Below are the code and all the weights of a small trained network. Each question names an input and a class and asks about switching units off, where a switched-off unit gives its printed mean instead of its output.

import numpy as np


def w(rows, s, z=0):
    codes = np.array(rows[::2]) - 128.0
    scale = np.full(codes.shape[1], s)
    scale[-1] = z or s
    return codes * scale


def f(y):
    return np.maximum(y, 0)


def log_softmax(a):
    a = a - a.max(-1, keepdims=True)
    return a - np.log(np.exp(a).sum(-1, keepdims=True))


def net(x, mask):
    res = np.array(x, float).reshape(1, 5) / 4 @ E
    y = f(res @ A[0][:, :-1].T + A[0][:, -1])
    res = res + np.where(mask, y, B[0][:, -1]) @ B[0][:, :-1]
    return log_softmax(res[-1] @ U[:, :-1].T + U[:, -1])


A, B = {}, {}
E = w([
[90,69,121,136,224,90,129],'x0',
[159,194,184,125,207,124,84],'x1',
[91,76,67,1,206,148,51],'x2',
[169,171,153,27,113,168,160],'x3',
[57,153,168,29,90,6,159],'x4',
],0.0077)
A[0] = w([
[80,39,92,135,161,129,110,244],'n0',
[167,159,121,156,135,202,114,154],'n1',
[171,113,89,179,177,176,72,193],'n2',
[73,101,107,86,136,71,110,156],'n3',
[127,181,176,139,78,115,132,187],'n4',
[228,155,132,132,154,189,154,236],'n5',
[124,143,115,111,183,160,100,160],'n6',
[184,82,104,174,134,161,156,236],'n7',
[189,157,135,113,142,181,107,177],'n8',
[51,92,91,134,148,123,105,177],'n9',
[90,117,136,43,134,82,119,225],'n10',
[152,117,100,157,154,191,105,169],'n11',
[103,150,156,83,93,122,164,161],'n12',
[103,168,144,92,83,96,133,139],'n13',
[176,170,143,105,73,88,131,244],'n14',
[107,130,137,117,163,112,62,155],'n15',
[109,123,152,105,202,113,98,173],'n16',
[101,126,146,62,188,111,149,190],'n17',
[105,98,95,146,55,126,131,204],'n18',
[173,185,253,165,109,119,150,156],'n19',
[83,85,122,171,121,131,174,148],'n20',
[68,124,180,84,173,89,82,196],'n21',
[91,99,65,159,151,92,116,206],'n22',
[167,193,211,163,136,112,156,168],'n23',
[116,176,161,140,97,105,167,176],'n24',
[91,108,138,119,174,79,75,151],'n25',
[141,193,181,138,103,95,122,203],'n26',
[137,112,94,111,188,97,93,118],'n27',
[138,74,80,158,110,162,137,240],'n28',
[187,137,101,161,115,176,169,255],'n29',
[146,163,84,95,79,167,147,186],'n30',
],0.012,0.0039)
B[0] = w([
[253,89,132,161,143,162,134,215],'n0',
[116,153,179,104,187,103,41,209],'n1',
[178,161,111,120,144,74,83,229],'n2',
[169,131,123,94,125,140,181,211],'n3',
[33,162,121,192,65,147,163,204],'n4',
[84,149,163,104,153,146,36,237],'n5',
[160,154,167,94,211,110,118,186],'n6',
[135,107,155,126,135,84,41,213],'n7',
[99,136,144,76,170,114,60,203],'n8',
[204,89,119,156,114,179,159,190],'n9',
[113,95,100,61,141,116,249,244],'n10',
[181,158,134,74,144,108,44,204],'n11',
[72,138,105,59,99,84,164,198],'n12',
[62,193,90,76,121,103,181,197],'n13',
[26,146,82,114,77,135,164,216],'n14',
[155,174,130,127,179,130,167,182],'n15',
[133,148,128,170,209,147,161,200],'n16',
[103,71,175,115,203,126,214,216],'n17',
[131,130,60,147,30,185,94,191],'n18',
[27,126,247,179,118,113,122,236],'n19',
[152,73,84,161,80,117,89,173],'n20',
[134,151,134,140,190,106,233,222],'n21',
[240,92,109,193,105,144,135,190],'n22',
[39,154,194,222,115,111,112,218],'n23',
[78,158,164,137,75,130,132,197],'n24',
[158,153,124,170,156,159,191,196],'n25',
[32,150,140,168,75,119,182,205],'n26',
[159,153,138,149,183,162,148,184],'n27',
[166,75,149,129,79,142,47,197],'n28',
[114,118,177,108,106,143,74,223],'n29',
[105,125,120,82,137,184,114,199],'n30',
],0.0069,0.011)
U = w([
[154,234,102,164,202,48,99,90],'0',
[106,187,3,84,40,193,134,111],'1',
[92,137,102,40,134,8,180,133],'2',
[31,154,181,249,72,119,103,120],'3',
[224,24,70,207,30,133,64,252],'4',
[89,31,154,55,162,132,121,135],'5',
[167,154,153,39,169,103,1,134],'6',
[211,86,139,158,174,201,203,95],'7',
],0.0073,0.0014)

Each question gives the input, the list of numbers given to net, and the class t.
The units are the neurons (one row each of A and B). Each row of codes is followed by its name. A weight is (code - 128) times the scale printed after its matrix; where a second scale follows, it is the last column's (A, B and U).
mask holds one flag per neuron, in row order. A switched-off neuron (its flag False) gives its mean, the last column of its row in B, instead of its output. The means were averaged over made-up inputs and are rounded, as every weight is.
A unit's drop is (log p(t) with every unit on - log p(t) with that unit switched off) / (log p(t) with every unit on - log p(t) with every unit switched off).
The circuit of an input: a set's keep is (log p(t) with only the set's units on - log p(t) with every unit switched off) / (log p(t) with every unit on - log p(t) with every unit switched off). Starting from the 12 units with the biggest drops (on a tie, the unit counted first), units are removed one at a time, each time the one whose removal leaves the highest keep (on an exact tie, the one counted first), for as long as the keep stays at least 0.8.
units of the circuit, in order: the units of the circuit, biggest drop first
k most important neurons: the k neurons with the biggest drops, biggest first
drop when u is switched off: that unit's drop, to one decimal
input [6,-2,6,-8,-5], class 4: units of the circuit, in order => n22
input [-6,-5,4,5,-2], class 6: units of the circuit, in order => n4; n26; n21
input [-1,-8,1,2,-6], class 4: units of the circuit, in order => n18; n28
input [-8,0,-2,7,8], class 3: 2 most important neurons => n19; n4
input [-7,7,2,0,6], class 2: 4 most important neurons => n10; n13; n12; n21
input [-7,0,-2,4,8], class 3: 4 most important neurons => n4; n19; n23; n26
input [-2,-2,5,-6,-7], class 4: 2 most important neurons => n22; n0
input [-2,-2,-6,-5,-7], class 4: 2 most important neurons => n28; n20
input [2,7,4,5,-2], class 0: 2 most important neurons => n16; n21
input [7,5,-6,6,6], class 3: 2 most important neurons => n23; n19
input [0,0,-5,6,7], class 3: 3 most important neurons => n19; n23; n4
input [6,8,-3,-4,-7], class 6: drop when n21 is switched off => 0.0
input [2,-1,-3,-4,-6], class 4: drop when n20 is switched off => 0.1
input [-6,-7,6,0,0], class 4: drop when n28 is switched off => 0.2
